Here is a tiny trained network, its code and every weight. The questions are about switching its units off for an input and a class, where a switched-off unit gives its printed mean instead of its output.

import numpy as np


def w(rows, s, z=0):
    codes = np.array(rows[::2]) - 128.0
    scale = np.full(codes.shape[1], s)
    scale[-1] = z or s
    return codes * scale


def norm(h):
    return h / np.sqrt((h * h).mean(-1, keepdims=True) + 1e-5)


def f(y):
    return y / 2 * (1 + np.tanh(0.7978845608 * (y + 0.044715 * y**3)))


def log_softmax(a):
    a = a - a.max(-1, keepdims=True)
    return a - np.log(np.exp(a).sum(-1, keepdims=True))


def net(x, mask):
    res = np.array(x, float).reshape(1, 3) / 4 @ E
    u = 0
    for l in range(2):
        y = f(norm(res) @ A[l][:, :-1].T + A[l][:, -1])
        res = res + np.where(mask[u : u + 7], y, B[l][:, -1]) @ B[l][:, :-1]
        u += 7
    return log_softmax(norm(res)[-1] @ U[:, :-1].T + U[:, -1])


A, B = {}, {}
E = w([
[82,18,214],'x0',
[67,135,2],'x1',
[182,90,208],'x2',
],0.0082)
A[0] = w([
[87,89,185,153],'0.n0',
[230,134,145,5],'0.n1',
[111,194,97,76],'0.n2',
[181,84,247,99],'0.n3',
[53,91,96,56],'0.n4',
[127,165,109,89],'0.n5',
[77,83,93,11],'0.n6',
],0.012,0.002)
B[0] = w([
[216,196,158,183],'0.n0',
[6,202,240,166],'0.n1',
[85,236,203,161],'0.n2',
[33,201,253,254],'0.n3',
[205,45,84,169],'0.n4',
[89,194,105,138],'0.n5',
[221,53,81,154],'0.n6',
],0.0067,0.0077)
A[1] = w([
[178,9,101,226],'1.n0',
[245,168,144,253],'1.n1',
[79,78,71,5],'1.n2',
[192,150,129,148],'1.n3',
[131,140,69,103],'1.n4',
[75,99,59,61],'1.n5',
[209,84,132,163],'1.n6',
],0.014,0.0055)
B[1] = w([
[141,19,74,254],'1.n0',
[15,119,103,240],'1.n1',
[120,96,208,144],'1.n2',
[88,94,136,142],'1.n3',
[247,98,101,167],'1.n4',
[242,152,216,164],'1.n5',
[65,116,68,168],'1.n6',
],0.012,0.0054)
U = w([
[181,235,5,21],'0',
[227,62,123,2],'1',
[74,187,155,220],'2',
[132,106,57,150],'3',
[91,141,222,118],'4',
],0.016,0.0051)

Each question gives the input, the list of numbers given to net, and the class t.
The units are the neurons (one row each of A and B). Each row of codes is followed by its name. A weight is (code - 128) times the scale printed after its matrix; where a second scale follows, it is the last column's (A, B and U).
mask holds one flag per neuron, layer by layer. A switched-off neuron (its flag False) gives its mean, the last column of its row in B, instead of its output. The means were averaged over made-up inputs and are rounded, as every weight is.
A unit's drop is (log p(t) with every unit on - log p(t) with that unit switched off) / (log p(t) with every unit on - log p(t) with every unit switched off).
top k neurons: the k neurons with the biggest drops, biggest first
top k neurons in layer l: the k neurons of layer l with the biggest drops, biggest first
drop when u is switched off: that unit's drop, to one decimal
input [8,4,4], class 3: top neuron => (0.n1)
input [-2,2,-3], class 0: top 3 neurons => (0.n3 0.n2 1.n0)
input [4,2,2], class 3: top 2 neurons => (0.n1 0.n2)
input [8,-3,-8], class 1: top 2 neurons in layer 1 => (1.n0 1.n1)
input [0,7,-5], class 1: top 2 neurons => (1.n5 0.n3)
input [-8,-1,-1], class 2: top 3 neurons in layer 1 => (1.n1 1.n0 1.n3)
input [-7,0,1], class 2: top 2 neurons in layer 1 => (1.n1 1.n0)
input [-2,0,-5], class 0: top 3 neurons in layer 0 => (0.n3 0.n1 0.n0)
input [7,2,1], class 3: top 3 neurons in layer 1 => (1.n0 1.n6 1.n5)
input [7,-3,-8], class 1: top 2 neurons => (1.n0 0.n2)
input [6,3,-4], class 3: top 2 neurons in layer 0 => (0.n4 0.n6)
input [0,8,1], class 1: drop when 1.n5 is switched off => 0.1
input [7,-1,-4], class 3: drop when 0.n1 is switched off => 0.4
input [6,-1,-8], class 1: drop when 1.n0 is switched off => 0.2
input [5,1,-4], class 1: drop when 1.n0 is switched off => 0.3
input [5,3,0], class 3: top neuron in layer 0 => (0.n0)
